Below is a small trained network, with its code and all its weights. Each question gives an input and a target symbol and asks what happens when units are switched off, that is, made to give their printed mean instead of their output.

import numpy as np


def w(rows, s, z=0):
    codes = np.array(rows[::2]) - 128.0
    scale = np.full(codes.shape[1], s)
    scale[-1] = z or s
    return codes * scale


def f(y):
    return np.maximum(y, 0)


def softmax(a):
    e = np.exp(a - a.max(-1, keepdims=True))
    return e / e.sum(-1, keepdims=True)


def log_softmax(a):
    a = a - a.max(-1, keepdims=True)
    return a - np.log(np.exp(a).sum(-1, keepdims=True))


def net(x, mask):
    ids = ['αβγελμξω'.index(c) for c in x.split()]
    T = len(ids)
    res = E[ids] + P[:T]
    u = 0
    for l in range(2):
        q, k, v = (res @ M[l].T for M in (Q, K, V))
        z = softmax(np.where(np.tri(T) > 0, q @ k.T / 4**0.5, -1e9)) @ v
        res = res + np.where(mask[u], z, O[l][:, -1]) @ O[l][:, :-1]
        u += 1
        y = f(res @ A[l][:, :-1].T + A[l][:, -1])
        res = res + np.where(mask[u : u + 4], y, B[l][:, -1]) @ B[l][:, :-1]
        u += 4
    return log_softmax(res[-1] @ U[:, :-1].T + U[:, -1])


Q, K, V, O, A, B = {}, {}, {}, {}, {}, {}
E = w([
[237,47,84,106,103,43,133,102],'α',
[111,188,173,168,145,83,81,46],'β',
[45,56,191,222,119,98,119,180],'γ',
[150,180,70,202,217,21,92,251],'ε',
[6,133,139,91,153,98,183,167],'λ',
[113,116,7,154,80,50,178,150],'μ',
[156,124,150,111,58,130,206,211],'ξ',
[213,185,148,134,143,142,122,220],'ω',
],0.015)
P = w([
[173,119,79,177,111,137,254,95],'0',
[160,158,96,142,61,70,117,149],'1',
[157,166,111,128,53,59,102,159],'2',
[154,160,124,113,78,61,105,159],'3',
[148,153,133,111,99,65,114,156],'4',
[136,154,139,107,118,76,123,158],'5',
[132,143,153,111,131,81,124,150],'6',
[125,141,155,111,142,90,127,141],'7',
[109,142,162,105,145,104,145,145],'8',
[111,144,170,102,167,98,141,141],'9',
[97,139,179,101,174,109,156,144],'10',
[77,147,165,116,132,110,168,147],'11',
],0.0067)
Q[0] = w([
[74,195,159,113,57,1,101,195],'0.h1',
[229,174,146,194,92,47,109,149],'0.h1',
[112,196,176,117,189,38,179,81],'0.h1',
[66,89,166,157,174,120,85,215],'0.h1',
],0.0076)
K[0] = w([
[85,128,232,118,161,96,51,53],'0.h1',
[2,65,219,162,45,73,117,154],'0.h1',
[124,96,251,164,188,224,126,103],'0.h1',
[65,164,114,37,178,171,110,83],'0.h1',
],0.0071)
V[0] = w([
[213,173,92,92,156,104,146,131],'0.h1',
[118,198,158,52,88,165,131,118],'0.h1',
[102,192,87,68,175,118,158,82],'0.h1',
[149,148,254,142,202,123,81,90],'0.h1',
],0.0078)
O[0] = w([
[242,136,73,154,112,180,104,89,4],'0.h1',
[69,104,64,78,66,216,112,116,3],'0.h1',
[147,149,2,51,77,124,70,166,9],'0.h1',
[128,77,189,156,143,131,10,174,169],'0.h1',
],0.0077,0.0041)
A[0] = w([
[161,38,145,2,96,108,183,220,255],'0.n1',
[133,45,241,233,102,212,171,128,81],'0.n2',
[206,228,163,238,195,125,17,112,179],'0.n3',
[53,99,88,181,150,108,216,184,83],'0.n4',
],0.0055,0.0042)
B[0] = w([
[105,162,124,254,55,114,126,146,246],'0.n1',
[163,221,175,61,189,35,122,130,232],'0.n2',
[85,145,27,80,43,107,136,148,254],'0.n3',
[182,121,149,82,134,48,210,105,241],'0.n4',
],0.0098,0.0069)
Q[1] = w([
[169,193,95,122,129,164,55,50],'1.h1',
[160,96,196,178,114,110,194,125],'1.h1',
[103,176,99,203,2,59,106,176],'1.h1',
[89,163,75,43,75,132,95,15],'1.h1',
],0.0076)
K[1] = w([
[222,109,107,106,104,78,107,128],'1.h1',
[64,100,106,131,198,88,107,68],'1.h1',
[69,71,166,119,167,158,2,132],'1.h1',
[216,68,105,172,124,57,115,169],'1.h1',
],0.0077)
V[1] = w([
[126,90,209,254,70,174,145,106],'1.h1',
[128,153,56,152,1,121,112,32],'1.h1',
[145,119,165,81,120,79,142,18],'1.h1',
[88,104,178,217,113,105,211,235],'1.h1',
],0.0063)
O[1] = w([
[169,8,241,192,159,191,175,164,82],'1.h1',
[36,154,31,167,142,253,245,76,121],'1.h1',
[108,189,130,199,75,56,22,11,182],'1.h1',
[154,125,119,210,117,90,122,227,249],'1.h1',
],0.0064,0.012)
A[1] = w([
[186,124,160,174,76,147,45,2,253],'1.n1',
[178,109,20,112,114,220,154,134,137],'1.n2',
[191,133,146,189,171,16,93,205,32],'1.n3',
[105,105,148,179,114,47,129,120,107],'1.n4',
],0.0066,0.0051)
B[1] = w([
[74,179,189,196,251,196,5,152,144],'1.n1',
[254,105,161,26,74,221,89,74,148],'1.n2',
[114,67,143,72,28,211,154,134,252],'1.n3',
[119,132,168,141,158,159,93,76,208],'1.n4',
],0.0069,0.03)
U = w([
[62,123,112,159,114,222,28,76,76],'α',
[91,176,105,214,152,42,111,130,251],'β',
[178,124,185,51,164,90,170,98,91],'γ',
[178,51,79,116,53,71,162,37,3],'ε',
[124,74,145,173,90,211,190,152,154],'λ',
[239,48,105,196,119,131,77,36,209],'μ',
[254,228,171,107,146,207,89,195,87],'ξ',
[229,157,88,74,106,64,109,186,14],'ω',
],0.0061,0.0046)

Each question gives the input, a string of symbols that net reads in full, and the target symbol t.
The units are the heads (4 rows each of Q, K, V and O) and the neurons (one row each of A and B). Each row of codes is followed by its name. A weight is (code - 128) times the scale printed after its matrix; where a second scale follows, it is the last column's (O, A, B and U).
mask holds one flag per unit, layer by layer, with each layer's heads first. A switched-off unit (its flag False) gives its mean, the last column of its rows in O or B, instead of its output. The means were averaged over made-up inputs and are rounded, as every weight is.
A unit's drop is (log p(t) with every unit on - log p(t) with that unit switched off) / (log p(t) with every unit on - log p(t) with every unit switched off).
The circuit of an input: a set's keep is (log p(t) with only the set's units on - log p(t) with every unit switched off) / (log p(t) with every unit on - log p(t) with every unit switched off). Starting from all 10 units, units are removed one at a time, each time the one whose removal leaves the highest keep (on an exact tie, the one counted first), for as long as the keep stays at least 0.8.
units of the circuit, in order: the units of the circuit, biggest drop first
top k neurons: the k neurons with the biggest drops, biggest first
k most important neurons of layer l: the k neurons of layer l with the biggest drops, biggest first
input ξ α γ, target γ: units of the circuit, in order : [0.n2, 0.h1, 0.n1]
input ξ μ β β, target α: units of the circuit, in order : [0.h1, 1.h1]
input α ω ξ ξ ω γ ξ ξ ε ω, target ω: units of the circuit, in order : [0.n2, 0.n3, 1.h1, 0.h1]
input ξ ξ ξ, target λ: units of the circuit, in order : [1.h1, 0.n1]
input λ α ω ξ α ξ ω ω γ ω, target λ: units of the circuit, in order : [1.n3, 1.h1]
input μ β ε ξ ε ε β, target ω: units of the circuit, in order : [1.h1, 0.h1, 1.n4, 0.n1]
input λ μ ξ λ ξ β α β β β, target α: 3 most important neurons of layer 0 : [0.n2, 0.n4, 0.n3]
input γ β μ μ, target β: top 4 neurons : [0.n4, 1.n3, 0.n3, 1.n2]
input β γ μ μ β ω ε ω, target β: top 3 neurons : [0.n3, 1.n3, 0.n4]
input γ β β β μ β μ ω, target β: top 2 neurons : [1.n3, 0.n3]
input γ μ ξ β μ γ λ γ μ ε, target λ: units of the circuit, in order : [1.h1, 1.n3]
input ξ γ λ ω, target λ: units of the circuit, in order : [1.n3, 1.h1, 0.h1]
input μ α α, target μ: top 3 neurons : [1.n3, 1.n2, 0.n2]
input ε α γ ω α ω, target ω: units of the circuit, in order : [0.n2, 0.n3, 0.h1, 1.h1]
input γ ξ ξ β ξ, target β: top 4 neurons : [1.n3, 0.n3, 0.n1, 0.n4]
input μ λ μ β ω ξ ε ε β ε β, target ω: units of the circuit, in order : [1.h1, 0.h1, 1.n4, 0.n3]
input ε γ μ ξ ξ α μ μ α ξ, target ξ: top 2 neurons : [0.n2, 1.n1]
input ω γ μ μ β β β μ, target β: units of the circuit, in order : [1.n3, 1.h1, 0.n3, 0.n4]
input ξ ξ γ ξ ε β ξ, target β: units of the circuit, in order : [1.h1, 0.n1, 1.n3, 0.n4]
input α γ λ ε, target λ: units of the circuit, in order : [1.n3, 1.h1]
input ε γ α ξ μ, target μ: units of the circuit, in order : [1.h1, 0.n2, 1.n4, 0.n3]
input μ μ α λ ω ξ α ε ε, target ω: units of the circuit, in order : [0.h1, 1.h1]
input ξ ε ε β ξ β, target λ: 2 most important neurons of layer 0 : [0.n3, 0.n1]
input λ ε β λ γ μ, target λ: top 3 neurons : [0.n3, 0.n2, 0.n1]
input μ ε γ ω β, target β: top 2 neurons : [0.n3, 0.n4]
input ω μ λ, target β: top neuron : [1.n3]
input γ ε ξ, target ξ: top 4 neurons : [0.n2, 1.n3, 1.n1, 0.n3]
input ε γ ε β μ β, target β: top 2 neurons : [0.n3, 1.n3]
input ξ α ξ ε γ ξ ε, target ε: 3 most important neurons of layer 1 : [1.n3, 1.n1, 1.n4]
